Below are the code and all the weights of a small trained network. Each question names an input and a class and asks about switching units off, where a switched-off unit gives its printed mean instead of its output.

import numpy as np


def w(rows, s, z=0):
    codes = np.array(rows[::2]) - 128.0
    scale = np.full(codes.shape[1], s)
    scale[-1] = z or s
    return codes * scale


def norm(h):
    return h / np.sqrt((h * h).mean(-1, keepdims=True) + 1e-5)


def f(y):
    return np.maximum(y, 0)


def log_softmax(a):
    a = a - a.max(-1, keepdims=True)
    return a - np.log(np.exp(a).sum(-1, keepdims=True))


def net(x, mask):
    res = np.array(x, float).reshape(1, 7) / 4 @ E
    u = 0
    for l in range(4):
        y = f(norm(res) @ A[l][:, :-1].T + A[l][:, -1])
        res = res + np.where(mask[u : u + 16], y, B[l][:, -1]) @ B[l][:, :-1]
        u += 16
    return log_softmax(norm(res)[-1] @ U[:, :-1].T + U[:, -1])


A, B = {}, {}
E = w([
[145,106,172,126,62,174,75,100,148],'x0',
[168,164,133,207,132,76,119,126,214],'x1',
[195,38,56,152,135,214,168,208,180],'x2',
[186,204,143,116,127,209,222,64,131],'x3',
[130,129,127,126,129,127,127,127,127],'x4',
[105,162,3,176,90,148,96,81,98],'x5',
[175,187,139,139,44,104,142,232,55],'x6',
],0.013)
A[0] = w([
[90,76,106,60,148,183,141,127,2,56],'L0N1',
[159,169,125,125,92,115,122,187,99,31],'L0N2',
[177,74,177,121,26,156,43,80,137,51],'L0N3',
[83,78,132,90,145,181,146,128,37,28],'L0N4',
[173,169,135,228,128,71,113,127,219,12],'L0N5',
[85,187,158,117,129,104,99,104,107,36],'L0N6',
[158,172,109,106,125,123,135,176,98,67],'L0N7',
[157,163,127,127,92,116,125,182,95,38],'L0N8',
[158,137,93,136,202,32,198,144,95,75],'L0N9',
[99,98,130,88,130,164,138,126,63,43],'L0N10',
[105,131,45,114,220,70,213,150,70,60],'L0N11',
[165,42,76,150,124,193,178,202,168,58],'L0N12',
[182,109,150,112,46,178,69,78,145,83],'L0N13',
[106,73,109,130,125,80,57,168,121,15],'L0N14',
[126,141,44,181,99,145,96,91,88,15],'L0N15',
[71,191,178,101,104,55,125,71,104,8],'L0N16',
],0.011,0.015)
B[0] = w([
[146,146,116,69,73,112,103,134,197,216],'L0N1',
[141,128,153,154,93,136,119,126,123,137],'L0N2',
[78,167,137,143,161,152,129,180,144,169],'L0N3',
[141,125,117,73,96,138,116,134,160,156],'L0N4',
[138,139,87,2,75,103,113,138,184,166],'L0N5',
[153,131,124,138,149,134,94,120,114,149],'L0N6',
[122,112,148,148,93,136,98,100,142,149],'L0N7',
[142,125,156,146,86,139,106,125,125,138],'L0N8',
[100,137,160,135,110,182,99,153,150,205],'L0N9',
[146,124,126,106,97,142,117,117,149,140],'L0N10',
[93,152,162,158,117,189,106,159,164,208],'L0N11',
[162,170,147,113,173,107,56,91,60,255],'L0N12',
[81,165,126,138,163,148,142,172,136,170],'L0N13',
[90,105,128,147,122,93,104,150,116,147],'L0N14',
[87,150,57,133,124,121,144,114,113,146],'L0N15',
[172,155,131,117,178,115,70,114,82,179],'L0N16',
],0.018,0.005)
A[1] = w([
[91,154,150,149,138,163,115,151,147,58],'L1N1',
[171,147,117,148,112,80,133,133,191,27],'L1N2',
[160,137,117,164,50,100,187,205,33,59],'L1N3',
[93,113,49,172,98,151,122,77,97,52],'L1N4',
[117,104,107,165,122,83,123,147,109,63],'L1N5',
[137,75,207,96,127,131,146,138,119,53],'L1N6',
[192,67,84,131,135,153,153,167,160,53],'L1N7',
[195,197,145,131,106,166,254,72,125,42],'L1N8',
[200,60,82,135,149,190,131,177,113,60],'L1N9',
[180,99,96,129,151,154,117,152,120,10],'L1N10',
[77,49,92,113,208,144,155,46,162,29],'L1N11',
[163,98,96,151,147,176,117,182,161,50],'L1N12',
[161,70,219,126,161,108,158,135,156,47],'L1N13',
[97,45,124,156,95,34,105,173,119,58],'L1N14',
[69,148,159,162,146,179,123,161,136,71],'L1N15',
[168,171,114,186,151,73,133,136,208,81],'L1N16',
],0.017,0.012)
B[1] = w([
[117,137,124,147,160,150,147,151,157,182],'L1N1',
[110,114,134,74,92,146,123,120,129,159],'L1N2',
[147,108,209,179,73,108,127,82,223,229],'L1N3',
[156,163,91,156,115,76,193,192,99,197],'L1N4',
[117,96,145,132,129,161,148,99,102,151],'L1N5',
[136,159,80,138,109,94,160,176,122,191],'L1N6',
[74,166,149,98,107,89,104,84,79,151],'L1N7',
[96,8,83,137,179,182,101,122,88,254],'L1N8',
[67,185,157,108,119,73,91,84,84,208],'L1N9',
[95,171,148,123,137,100,111,111,101,144],'L1N10',
[181,119,225,199,8,137,100,128,171,232],'L1N11',
[64,179,162,119,141,117,126,108,107,183],'L1N12',
[143,155,101,143,93,96,188,202,57,206],'L1N13',
[134,53,81,134,180,212,126,101,96,224],'L1N14',
[106,148,127,156,167,150,158,162,174,213],'L1N15',
[85,141,136,44,72,150,115,145,111,237],'L1N16',
],0.017,0.0054)
A[2] = w([
[156,137,76,185,135,103,153,99,145,72],'L2N1',
[99,62,104,149,171,82,128,138,148,63],'L2N2',
[158,109,108,141,154,112,147,124,161,67],'L2N3',
[171,111,97,112,136,99,125,119,179,31],'L2N4',
[198,70,201,176,66,92,137,73,229,27],'L2N5',
[116,9,70,146,221,178,163,53,111,13],'L2N6',
[140,135,54,141,106,45,252,168,97,3],'L2N7',
[153,133,113,125,135,117,135,126,122,72],'L2N8',
[110,2,69,154,194,108,87,160,104,26],'L2N9',
[175,125,135,108,164,52,230,192,92,13],'L2N10',
[197,171,92,125,224,102,80,130,80,69],'L2N11',
[161,131,105,127,169,99,132,127,175,61],'L2N12',
[156,129,75,165,119,30,240,180,86,48],'L2N13',
[57,128,146,110,148,121,116,6,201,70],'L2N14',
[184,182,158,136,200,55,63,46,65,25],'L2N15',
[165,113,117,127,147,103,131,129,121,67],'L2N16',
],0.01,0.0077)
B[2] = w([
[141,113,158,108,115,96,171,207,60,143],'L2N1',
[134,109,129,132,122,192,117,128,83,145],'L2N2',
[123,124,112,132,115,138,114,138,116,128],'L2N3',
[111,120,107,126,170,108,150,128,145,129],'L2N4',
[246,180,168,213,94,149,107,124,221,253],'L2N5',
[127,2,89,156,216,135,66,166,116,206],'L2N6',
[176,139,135,148,161,72,218,122,128,169],'L2N7',
[119,132,133,121,126,109,128,133,138,128],'L2N8',
[144,46,111,137,174,227,107,119,74,211],'L2N9',
[135,129,57,133,47,78,163,175,65,175],'L2N10',
[226,176,157,170,92,115,68,110,189,197],'L2N11',
[115,111,122,97,120,124,125,118,125,128],'L2N12',
[167,121,91,142,170,98,205,161,109,192],'L2N13',
[157,146,186,102,72,85,164,232,37,210],'L2N14',
[229,247,89,123,249,134,75,144,126,247],'L2N15',
[94,133,115,129,115,103,138,124,157,128],'L2N16',
],0.0091,0.0038)
A[3] = w([
[151,91,198,89,175,104,196,157,129,81],'L3N1',
[223,140,121,100,113,115,75,157,155,113],'L3N2',
[139,113,127,131,142,110,133,129,140,79],'L3N3',
[133,136,68,148,97,49,201,157,104,42],'L3N4',
[130,120,121,128,143,117,136,119,141,90],'L3N5',
[112,107,106,3,68,103,144,118,146,27],'L3N6',
[141,147,126,111,189,122,162,137,187,57],'L3N7',
[127,131,129,139,143,104,139,102,141,54],'L3N8',
[141,126,79,150,128,57,201,154,108,1],'L3N9',
[116,152,19,194,96,108,149,81,162,56],'L3N10',
[153,124,116,112,141,179,183,79,128,83],'L3N11',
[107,175,117,134,112,139,85,196,152,181],'L3N12',
[112,113,89,79,138,104,144,115,113,116],'L3N13',
[127,131,111,137,151,111,139,107,155,39],'L3N14',
[132,154,62,155,110,167,162,70,136,75],'L3N15',
[165,120,128,108,156,192,207,76,122,73],'L3N16',
],0.015,0.0092)
B[3] = w([
[83,187,42,143,51,79,72,164,109,149],'L3N1',
[175,107,83,132,164,137,168,56,159,193],'L3N2',
[124,129,123,148,125,131,123,130,127,128],'L3N3',
[202,102,114,85,151,136,245,133,89,160],'L3N4',
[131,149,127,136,119,135,129,123,119,128],'L3N5',
[82,82,23,106,99,133,201,10,213,169],'L3N6',
[127,113,102,185,146,102,177,110,126,135],'L3N7',
[134,126,138,130,130,120,111,128,115,128],'L3N8',
[205,149,110,142,171,144,242,128,71,148],'L3N9',
[175,109,168,58,105,72,156,253,71,151],'L3N10',
[57,94,103,115,108,60,25,167,144,135],'L3N11',
[149,122,121,127,193,146,214,84,179,246],'L3N12',
[167,146,162,165,74,124,141,107,165,146],'L3N13',
[119,122,134,122,114,134,108,138,152,128],'L3N14',
[97,102,179,102,152,46,110,215,136,140],'L3N15',
[54,92,88,147,144,33,34,173,166,137],'L3N16',
],0.011,0.013)
U = w([
[136,204,166,116,184,67,60,41,34,118],'0',
[161,87,213,202,53,120,123,105,183,107],'1',
[143,106,105,143,162,141,161,104,132,253],'2',
[88,40,92,152,159,165,89,143,92,109],'3',
[121,119,91,7,80,143,138,108,175,103],'4',
[145,143,83,141,112,82,192,206,77,107],'5',
[49,190,159,148,177,178,126,183,164,93],'6',
[168,94,106,165,212,112,180,77,177,31],'7',
],0.016,0.021)

Each question gives the input, the list of numbers given to net, and the class t.
The units are the neurons (one row each of A and B). Each row of codes is followed by its name. A weight is (code - 128) times the scale printed after its matrix; where a second scale follows, it is the last column's (A, B and U).
mask holds one flag per neuron, layer by layer. A switched-off neuron (its flag False) gives its mean, the last column of its row in B, instead of its output. The means were averaged over made-up inputs and are rounded, as every weight is.
A unit's drop is (log p(t) with every unit on - log p(t) with that unit switched off) / (log p(t) with every unit on - log p(t) with every unit switched off).
The circuit of an input: a set's keep is (log p(t) with only the set's units on - log p(t) with every unit switched off) / (log p(t) with every unit on - log p(t) with every unit switched off). Starting from the 12 units with the biggest drops (on a tie, the unit counted first), units are removed one at a time, each time the one whose removal leaves the highest keep (on an exact tie, the one counted first), for as long as the keep stays at least 0.8.
units of the circuit, in order: the units of the circuit, biggest drop first
unit that matters most: the unit with the biggest drop
top k neurons: the k neurons with the biggest drops, biggest first
k most important neurons of layer l: the k neurons of layer l with the biggest drops, biggest first
input [-4,2,-7,4,-5,8,4], class 5: units of the circuit, in order	L0N12, L3N10
input [5,-2,2,5,5,4,5], class 1: units of the circuit, in order	L1N3
input [-2,-2,0,-4,-1,-8,-7], class 5: top 2 neurons	L1N13, L1N6
input [3,0,-2,-8,-5,-6,-7], class 3: units of the circuit, in order	L1N14, L3N12
input [6,5,1,-3,-3,5,2], class 6: units of the circuit, in order	L0N3, L0N13
input [4,7,2,-3,-4,3,-7], class 1: top 2 neurons	L1N11, L0N1
input [-3,-8,-4,7,-3,-7,-6], class 4: top 2 neurons	L0N1, L1N14
input [7,-4,-6,-5,1,8,6], class 5: top 2 neurons	L1N4, L0N12
input [2,-2,6,1,2,6,-4], class 0: units of the circuit, in order	L1N9, L0N12
input [3,1,-6,-7,-2,-1,6], class 3: top 2 neurons	L1N14, L0N12
input [5,-7,5,-1,3,-8,2], class 5: top 2 neurons	L1N6, L1N13
input [-8,2,0,2,6,2,7], class 6: units of the circuit, in order	L0N11, L0N9
input [-3,8,-7,3,-1,-7,-6], class 4: top 4 neurons	L0N12, L1N16, L0N5, L3N6
input [-1,-1,-1,-1,-6,0,-8], class 1: units of the circuit, in order	L1N11
input [-2,-3,-3,-6,3,-7,-7], class 1: top 2 neurons	L1N11, L1N4
input [-2,8,-5,-8,6,3,4], class 3: units of the circuit, in order	L1N14, L2N9
input [-7,4,-5,6,4,-3,0], class 6: 2 most important neurons of layer 0	L0N9, L0N11
input [-7,5,4,-4,0,7,0], class 5: top 2 neurons	L1N4, L0N15
input [8,-1,5,7,-1,0,1], class 6: top 2 neurons	L0N13, L0N3
input [0,-6,1,0,-4,6,-4], class 4: top neuron	L0N1
input [-6,3,6,8,-4,8,-2], class 3: 2 most important neurons of layer 1	L1N8, L1N13
input [-8,1,4,7,5,6,-2], class 6: units of the circuit, in order	L0N11, L3N15
input [8,1,8,-7,-5,1,-3], class 0: 3 most important neurons of layer 0	L0N12, L0N11, L0N9
input [1,8,5,1,0,1,8], class 1: 3 most important neurons of layer 0	L0N1, L0N2, L0N8
input [0,-6,-1,-1,-3,2,5], class 4: top 3 neurons	L0N1, L0N4, L1N11
input [5,0,3,-6,-6,-8,1], class 5: 2 most important neurons of layer 1	L1N13, L1N6
input [3,-1,7,7,3,-4,-5], class 0: unit that matters most	L1N9
input [5,2,5,-1,1,4,4], class 0: top 2 neurons	L0N12, L0N11
input [6,6,0,6,3,-7,-5], class 5: top 3 neurons	L1N13, L0N1, L1N14
input [-4,5,-6,5,5,-4,-3], class 0: top 2 neurons	L0N16, L1N16
